Here is a tiny trained network, its code and every weight. The questions are about switching its units off for an input and a target symbol, where a switched-off unit gives its printed mean instead of its output.

import numpy as np


def w(rows, s, z=0):
    codes = np.array(rows[::2]) - 128.0
    scale = np.full(codes.shape[1], s)
    scale[-1] = z or s
    return codes * scale


def norm(h):
    return h / np.sqrt((h * h).mean(-1, keepdims=True) + 1e-5)


def f(y):
    return y / 2 * (1 + np.tanh(0.7978845608 * (y + 0.044715 * y**3)))


def softmax(a):
    e = np.exp(a - a.max(-1, keepdims=True))
    return e / e.sum(-1, keepdims=True)


def log_softmax(a):
    a = a - a.max(-1, keepdims=True)
    return a - np.log(np.exp(a).sum(-1, keepdims=True))


def net(x, mask):
    ids = ['ΓΞαζθμπστφψ'.index(c) for c in x.split()]
    T = len(ids)
    res = E[ids] + P[:T]
    q, k, v = (norm(res) @ M[0].T for M in (Q, K, V))
    z = softmax(np.where(np.tri(T) > 0, q @ k.T / 4**0.5, -1e9)) @ v
    res = res + np.where(mask[0], z, O[0][:, -1]) @ O[0][:, :-1]
    y = f(norm(res) @ A[0][:, :-1].T + A[0][:, -1])
    res = res + np.where(mask[1:13], y, B[0][:, -1]) @ B[0][:, :-1]
    return log_softmax(norm(res)[-1] @ U[:, :-1].T + U[:, -1])


Q, K, V, O, A, B = {}, {}, {}, {}, {}, {}
E = w([
[120,98,209,150],'Γ',
[183,37,138,144],'Ξ',
[119,70,173,143],'α',
[151,35,168,164],'ζ',
[121,142,214,100],'θ',
[206,99,153,163],'μ',
[134,181,233,103],'π',
[232,100,98,88],'σ',
[128,212,255,94],'τ',
[190,144,234,155],'φ',
[206,151,209,163],'ψ',
],0.0049)
P = w([
[160,133,167,129],'0',
[154,81,140,67],'1',
[86,201,79,21],'2',
[74,76,249,72],'3',
[144,147,132,115],'4',
[125,118,124,181],'5',
[95,59,196,79],'6',
[133,115,95,76],'7',
[79,142,61,153],'8',
[105,107,233,90],'9',
[188,144,108,118],'10',
[21,107,76,216],'11',
],0.013)
Q[0] = w([
[210,102,111,1],'H0',
[47,102,107,188],'H0',
[226,96,144,34],'H0',
[152,196,227,156],'H0',
],0.01)
K[0] = w([
[90,178,33,255],'H0',
[190,86,175,74],'H0',
[125,187,70,167],'H0',
[45,143,83,53],'H0',
],0.0097)
V[0] = w([
[219,252,75,181],'H0',
[115,253,180,181],'H0',
[4,180,222,158],'H0',
[107,76,169,84],'H0',
],0.011)
O[0] = w([
[22,28,177,98,1],'H0',
[160,24,105,53,98],'H0',
[244,76,89,77,159],'H0',
[164,147,69,144,231],'H0',
],0.011,0.004)
A[0] = w([
[126,76,186,79,141],'N0',
[119,100,230,120,139],'N1',
[94,61,156,112,69],'N2',
[103,164,31,169,89],'N3',
[80,141,86,103,27],'N4',
[174,36,204,254,101],'N5',
[87,242,47,179,134],'N6',
[160,152,86,121,34],'N7',
[160,185,86,120,120],'N8',
[31,146,88,207,253],'N9',
[59,148,47,11,156],'N10',
[23,97,108,88,49],'N11',
],0.014,0.0045)
B[0] = w([
[135,110,201,149,209],'N0',
[112,79,104,64,199],'N1',
[85,170,123,113,156],'N2',
[80,148,155,189,181],'N3',
[138,160,117,118,120],'N4',
[114,254,102,120,167],'N5',
[129,202,175,198,255],'N6',
[113,111,77,115,148],'N7',
[115,155,81,90,198],'N8',
[143,25,82,179,198],'N9',
[136,210,138,199,167],'N10',
[105,164,60,71,147],'N11',
],0.03,0.0087)
U = w([
[254,118,112,102,32],'Γ',
[123,106,132,236,225],'Ξ',
[202,140,29,69,152],'α',
[141,239,129,156,194],'ζ',
[219,95,162,113,84],'θ',
[47,141,112,75,61],'μ',
[180,88,191,116,82],'π',
[76,24,100,123,253],'σ',
[176,72,184,111,132],'τ',
[98,131,219,100,47],'φ',
[55,131,192,78,60],'ψ',
],0.0098,0.0026)

Each question gives the input, a string of symbols that net reads in full, and the target symbol t.
The units are the heads (4 rows each of Q, K, V and O) and the neurons (one row each of A and B). Each row of codes is followed by its name. A weight is (code - 128) times the scale printed after its matrix; where a second scale follows, it is the last column's (O, A, B and U).
mask holds one flag per unit, heads first, then neurons. A switched-off unit (its flag False) gives its mean, the last column of its rows in O or B, instead of its output. The means were averaged over made-up inputs and are rounded, as every weight is.
A unit's drop is (log p(t) with every unit on - log p(t) with that unit switched off) / (log p(t) with every unit on - log p(t) with every unit switched off).
The circuit of an input: a set's keep is (log p(t) with only the set's units on - log p(t) with every unit switched off) / (log p(t) with every unit on - log p(t) with every unit switched off). Starting from the 12 units with the biggest drops (on a tie, the unit counted first), units are removed one at a time, each time the one whose removal leaves the highest keep (on an exact tie, the one counted first), for as long as the keep stays at least 0.8.
circuit, biggest first: the units of the circuit, biggest drop first
most important unit: the unit with the biggest drop
k most important neurons: the k neurons with the biggest drops, biggest first
drop of u: that unit's drop, to one decimal
input σ σ ψ μ, target ψ: most important unit : N0
input μ σ α φ π τ π ψ ψ ψ Ξ, target ψ: circuit, biggest first : [H0; N9]
input α α α π α, target α: circuit, biggest first : [H0; N6]
input α μ α φ μ Ξ ζ Ξ α α α, target α: circuit, biggest first : [N6; H0]
input α Ξ φ τ θ σ α μ Ξ α σ, target Ξ: circuit, biggest first : [H0; N9]
input φ θ ψ φ Γ μ ζ θ, target μ: circuit, biggest first : [H0; N11]
input ψ μ α θ μ, target α: circuit, biggest first : [H0; N6]
input ψ τ α π ζ σ α, target σ: 3 most important neurons : [N9; N6; N1]
input ζ μ α ψ μ μ σ ψ, target μ: 2 most important neurons : [N11; N2]
input α σ ψ μ α, target ψ: 2 most important neurons : [N0; N6]
input μ Γ π φ σ Ξ μ ζ Γ ζ ζ, target Γ: 2 most important neurons : [N6; N1]
input σ ζ μ π ζ, target μ: drop of N11 : 0.1
input θ ψ μ φ σ, target μ: drop of H0 : 0.6
input π μ Γ φ Γ α ψ ζ σ μ ζ, target σ: most important neuron : [N9]
input Γ π θ τ σ σ μ, target σ: drop of N6 : 0.1
input α Ξ Γ Γ α Ξ Ξ ψ, target Ξ: 2 most important neurons : [N9; N6]
